Here is a tiny trained network, its code and every weight. The questions are about switching its units off for an input and a target symbol, where a switched-off unit gives its printed mean instead of its output.

import numpy as np


def w(rows, s, z=0):
    codes = np.array(rows[::2]) - 128.0
    scale = np.full(codes.shape[1], s)
    scale[-1] = z or s
    return codes * scale


def f(y):
    return np.maximum(y, 0)


def softmax(a):
    e = np.exp(a - a.max(-1, keepdims=True))
    return e / e.sum(-1, keepdims=True)


def log_softmax(a):
    a = a - a.max(-1, keepdims=True)
    return a - np.log(np.exp(a).sum(-1, keepdims=True))


def net(x, mask):
    ids = ['ΓΘΛΠΣΩαβεζφ'.index(c) for c in x.split()]
    T = len(ids)
    res = E[ids] + P[:T]
    u = 0
    for l in range(3):
        r = res
        for j in range(2):
            rows = slice(2 * j, 2 * j + 2)
            q, k, v = (r @ M[l][rows].T for M in (Q, K, V))
            z = softmax(np.where(np.tri(T) > 0, q @ k.T / 2**0.5, -1e9)) @ v
            o = O[l][rows]
            res = res + np.where(mask[u + j], z, o[:, -1]) @ o[:, :-1]
        u += 2
        y = f(res @ A[l][:, :-1].T + A[l][:, -1])
        res = res + np.where(mask[u : u + 12], y, B[l][:, -1]) @ B[l][:, :-1]
        u += 12
    return log_softmax(res[-1] @ U[:, :-1].T + U[:, -1])


Q, K, V, O, A, B = {}, {}, {}, {}, {}, {}
E = w([
[132,101,63,71,65,180,76],'Γ',
[129,115,124,160,7,103,146],'Θ',
[67,91,159,37,82,155,134],'Λ',
[140,218,95,167,100,120,124],'Π',
[138,151,66,129,103,125,69],'Σ',
[67,135,82,54,70,218,141],'Ω',
[111,149,146,197,111,224,167],'α',
[106,96,229,82,131,129,103],'β',
[149,87,135,136,140,152,95],'ε',
[120,112,115,132,160,179,106],'ζ',
[115,117,178,158,194,127,101],'φ',
],0.018)
P = w([
[233,193,214,3,216,147,172],'0',
[170,128,157,96,143,84,2],'1',
[133,129,154,123,133,110,37],'2',
[106,130,146,137,131,125,64],'3',
[88,134,139,152,132,140,81],'4',
[75,128,134,160,132,148,96],'5',
[61,128,134,168,131,156,108],'6',
[53,129,126,171,138,159,116],'7',
[43,127,124,180,140,165,125],'8',
[31,135,114,182,144,170,132],'9',
[30,113,115,183,133,170,139],'10',
[23,128,105,190,139,175,147],'11',
],0.006)
Q[0] = w([
[175,104,90,70,150,188,143],'0.h0',
[114,104,79,205,93,154,2],'0.h0',
[200,132,79,177,134,126,183],'0.h1',
[125,125,147,129,95,113,137],'0.h1',
],0.016)
K[0] = w([
[121,164,100,87,104,203,82],'0.h0',
[207,107,60,183,147,128,152],'0.h0',
[173,159,131,140,116,130,153],'0.h1',
[247,109,140,105,89,107,221],'0.h1',
],0.016)
V[0] = w([
[45,88,160,1,104,63,143],'0.h0',
[152,136,235,158,162,87,95],'0.h0',
[109,247,133,211,9,96,98],'0.h1',
[128,220,117,4,174,59,152],'0.h1',
],0.0084)
O[0] = w([
[90,131,81,241,164,188,177,150],'0.h0',
[105,141,61,145,179,51,248,2],'0.h0',
[3,128,142,198,219,103,95,102],'0.h1',
[217,155,186,156,126,96,64,52],'0.h1',
],0.0047,0.0023)
A[0] = w([
[116,187,89,9,91,90,177,163],'0.n0',
[160,169,152,56,124,129,160,86],'0.n1',
[79,98,152,57,196,115,98,77],'0.n2',
[111,142,169,115,98,142,110,39],'0.n3',
[219,126,104,228,161,150,133,122],'0.n4',
[140,138,93,200,166,165,137,119],'0.n5',
[148,45,132,99,116,117,140,148],'0.n6',
[188,101,138,153,73,81,154,19],'0.n7',
[118,83,88,143,161,173,86,146],'0.n8',
[161,120,134,118,183,168,109,106],'0.n9',
[142,70,111,138,174,81,173,254],'0.n10',
[131,117,53,152,135,108,125,215],'0.n11',
],0.013,0.0029)
B[0] = w([
[212,94,211,154,135,75,43,189],'0.n0',
[91,130,45,223,186,163,99,154],'0.n1',
[207,118,162,144,80,110,53,182],'0.n2',
[160,93,132,147,207,73,184,203],'0.n3',
[165,111,153,146,129,113,1,143],'0.n4',
[160,99,152,27,106,76,91,179],'0.n5',
[90,229,119,140,182,101,87,172],'0.n6',
[161,167,170,142,163,31,201,136],'0.n7',
[97,197,173,149,155,78,188,253],'0.n8',
[117,127,81,148,65,157,77,162],'0.n9',
[40,217,79,118,91,204,199,148],'0.n10',
[93,98,159,128,125,231,137,155],'0.n11',
],0.0098,0.0058)
Q[1] = w([
[251,137,8,77,212,107,171],'1.h0',
[51,166,152,125,106,20,144],'1.h0',
[149,103,94,142,83,157,145],'1.h1',
[91,58,160,124,82,123,68],'1.h1',
],0.014)
K[1] = w([
[185,251,109,18,254,146,117],'1.h0',
[86,133,67,191,87,79,54],'1.h0',
[110,163,102,157,138,142,117],'1.h1',
[166,108,100,196,60,86,129],'1.h1',
],0.015)
V[1] = w([
[186,197,189,62,121,180,128],'1.h0',
[194,187,113,150,65,3,193],'1.h0',
[135,224,91,96,156,164,101],'1.h1',
[176,153,157,207,148,124,214],'1.h1',
],0.014)
O[1] = w([
[126,116,91,117,130,10,146,155],'1.h0',
[82,58,129,70,72,145,86,93],'1.h0',
[99,80,170,154,148,94,102,254],'1.h1',
[142,161,107,170,67,92,155,100],'1.h1',
],0.011,0.0042)
A[1] = w([
[197,183,152,104,103,137,145,62],'1.n0',
[138,135,95,128,119,182,116,2],'1.n1',
[166,121,110,104,127,126,155,32],'1.n2',
[149,80,146,116,178,116,133,233],'1.n3',
[222,83,182,156,135,97,98,212],'1.n4',
[137,59,121,85,129,120,125,45],'1.n5',
[101,138,54,127,188,114,80,217],'1.n6',
[112,98,146,73,130,141,134,107],'1.n7',
[89,130,100,88,161,101,250,23],'1.n8',
[175,109,103,132,188,124,140,62],'1.n9',
[118,133,143,102,109,127,214,83],'1.n10',
[125,101,96,106,119,105,99,119],'1.n11',
],0.014,0.0031)
B[1] = w([
[116,152,113,137,97,73,173,142],'1.n0',
[182,121,203,135,102,45,206,169],'1.n1',
[143,104,123,124,117,97,149,128],'1.n2',
[90,173,154,137,86,114,160,203],'1.n3',
[171,200,56,50,84,31,170,255],'1.n4',
[113,201,93,139,88,132,159,162],'1.n5',
[115,91,217,115,132,211,226,196],'1.n6',
[170,163,118,177,154,110,12,195],'1.n7',
[27,10,127,100,85,214,196,162],'1.n8',
[90,97,68,131,110,250,78,166],'1.n9',
[76,138,154,147,175,156,28,151],'1.n10',
[85,161,134,163,128,143,169,157],'1.n11',
],0.012,0.0098)
Q[2] = w([
[255,24,248,112,17,203,20],'2.h0',
[61,60,79,7,222,102,166],'2.h0',
[65,231,90,78,80,26,114],'2.h1',
[130,74,196,108,56,179,60],'2.h1',
],0.015)
K[2] = w([
[98,165,107,182,41,125,252],'2.h0',
[75,87,199,64,118,114,44],'2.h0',
[129,129,109,117,120,85,131],'2.h1',
[91,117,119,151,31,150,105],'2.h1',
],0.023)
V[2] = w([
[98,106,195,219,111,29,94],'2.h0',
[103,124,247,6,3,148,75],'2.h0',
[39,44,135,157,162,163,206],'2.h1',
[11,100,78,147,42,112,92],'2.h1',
],0.0074)
O[2] = w([
[136,192,131,66,96,248,131,82],'2.h0',
[213,119,35,254,154,195,154,151],'2.h0',
[127,152,134,96,203,117,2,1],'2.h1',
[126,199,105,137,204,149,197,233],'2.h1',
],0.006,0.0092)
A[2] = w([
[124,153,169,120,117,130,171,1],'2.n0',
[126,108,92,47,53,158,49,115],'2.n1',
[235,50,122,146,109,209,81,95],'2.n2',
[72,55,125,109,138,187,133,65],'2.n3',
[216,145,98,80,115,56,122,52],'2.n4',
[216,137,150,103,145,121,176,211],'2.n5',
[68,74,153,161,143,153,172,173],'2.n6',
[133,176,90,177,135,133,149,23],'2.n7',
[189,9,105,183,152,91,95,73],'2.n8',
[176,77,119,200,88,104,49,155],'2.n9',
[188,111,74,106,110,225,117,126],'2.n10',
[78,98,115,119,59,97,25,68],'2.n11',
],0.011,0.0071)
B[2] = w([
[137,50,46,149,150,123,104,205],'2.n0',
[53,73,66,110,107,167,148,138],'2.n1',
[57,85,176,210,98,94,151,149],'2.n2',
[141,109,112,175,130,49,84,159],'2.n3',
[134,110,145,152,180,162,90,208],'2.n4',
[73,176,127,115,134,87,126,250],'2.n5',
[170,162,163,89,119,183,145,210],'2.n6',
[149,73,162,93,74,106,40,187],'2.n7',
[11,149,57,81,196,138,154,141],'2.n8',
[222,97,131,164,111,154,147,152],'2.n9',
[160,173,78,8,188,132,168,154],'2.n10',
[165,103,105,108,167,81,132,158],'2.n11',
],0.017,0.014)
U = w([
[155,132,95,179,71,155,84,108],'Γ',
[151,175,54,98,104,177,81,88],'Θ',
[68,253,75,153,78,28,127,215],'Λ',
[103,169,192,100,56,194,214,254],'Π',
[81,126,89,189,98,177,107,107],'Σ',
[179,117,165,108,129,95,127,28],'Ω',
[66,74,140,86,95,148,91,76],'α',
[23,168,63,138,71,205,82,30],'β',
[68,164,136,149,25,158,44,49],'ε',
[135,143,55,135,158,156,129,37],'ζ',
[62,182,219,127,166,211,55,214],'φ',
],0.0045,0.0056)

Each question gives the input, a string of symbols that net reads in full, and the target symbol t.
The units are the heads (2 rows each of Q, K, V and O) and the neurons (one row each of A and B). Each row of codes is followed by its name. A weight is (code - 128) times the scale printed after its matrix; where a second scale follows, it is the last column's (O, A, B and U).
mask holds one flag per unit, layer by layer, with each layer's heads first. A switched-off unit (its flag False) gives its mean, the last column of its rows in O or B, instead of its output. The means were averaged over made-up inputs and are rounded, as every weight is.
A unit's drop is (log p(t) with every unit on - log p(t) with that unit switched off) / (log p(t) with every unit on - log p(t) with every unit switched off).
unit that matters most: the unit with the biggest drop
k most important neurons: the k neurons with the biggest drops, biggest first
k most important neurons of layer l: the k neurons of layer l with the biggest drops, biggest first
input Σ Π α α Ω φ Θ ζ, target Σ: unit that matters most -> 0.h1
input α Σ α α ζ α Λ ζ φ Λ, target Π: 3 most important neurons -> (0.n0; 0.n2; 1.n4)
input Π α Λ α Ω ζ Λ Θ α Ω, target Π: 2 most important neurons of layer 1 -> (1.n4; 1.n1)
input α Γ Π Σ φ Λ φ β β Θ, target α: 3 most important neurons -> (0.n1; 2.n1; 2.n11)
input α ζ Ω Θ α φ Λ β, target α: 2 most important neurons -> (0.n1; 2.n1)
input Γ Σ Ω α Σ α φ Λ β Ω α Ω, target φ: 2 most important neurons of layer 0 -> (0.n2; 0.n8)
input Σ Σ φ Ω φ, target Π: 3 most important neurons -> (0.n10; 0.n2; 0.n0)
input Θ Θ Σ Λ Θ, target Θ: 2 most important neurons of layer 0 -> (0.n11; 0.n7)
input Π Ω α α φ Γ α, target φ: 3 most important neurons of layer 0 -> (0.n0; 0.n2; 0.n4)
input Λ Π β Θ Ω Ω, target Λ: 4 most important neurons -> (0.n1; 1.n5; 0.n7; 1.n7)
input Ω α Θ Ω Λ Λ Λ Λ Λ ζ ε, target Ω: 4 most important neurons -> (1.n9; 0.n1; 1.n4; 2.n11)
input Ω Λ α φ Λ Λ ζ Ω, target Π: 4 most important neurons -> (0.n0; 1.n6; 0.n10; 0.n1)
input Θ Ω Σ, target Θ: 3 most important neurons of layer 2 -> (2.n10; 2.n7; 2.n5)
input Σ Λ α α Γ Λ Π ε Λ Λ α β, target Λ: unit that matters most -> 0.n2
input φ α α φ Σ α, target φ: 2 most important neurons -> (0.n0; 0.n2)
input β Θ α φ Λ α Λ, target β: 3 most important neurons -> (0.n1; 0.n7; 2.n1)
input Ω α α Ω Λ, target Λ: 4 most important neurons -> (0.n2; 1.n9; 2.n5; 2.n6)
input Π Θ α α α α Π ζ Σ, target Π: 2 most important neurons of layer 0 -> (0.n8; 0.n11)
input Σ β ζ Θ ε β Λ Ω α, target Σ: 2 most important neurons of layer 1 -> (1.n4; 1.n6)
input Σ Σ α, target Λ: most important neuron -> (1.n4)
input Γ Λ ζ Λ α φ Γ α β, target Λ: 2 most important neurons -> (0.n2; 0.n8)
input Θ Ω β α Λ, target Θ: 2 most important neurons -> (2.n10; 0.n7)
input Ω Ω α Ω Ω, target φ: 2 most important neurons of layer 2 -> (2.n6; 2.n0)
input β Ω ε Π Π β ζ β, target φ: 2 most important neurons of layer 0 -> (0.n10; 0.n0)
input α α ζ α Π Θ Λ Θ, target Π: 2 most important neurons of layer 0 -> (0.n7; 0.n8)
input α Π Ω Σ ε β α Σ φ Θ Ω Λ, target α: 2 most important neurons -> (0.n1; 2.n1)
input Γ α Θ Λ α α α α α Ω, target Γ: unit that matters most -> 1.n4
input α φ φ α α Π Γ α β Π, target Π: 2 most important neurons of layer 0 -> (0.n11; 0.n2)
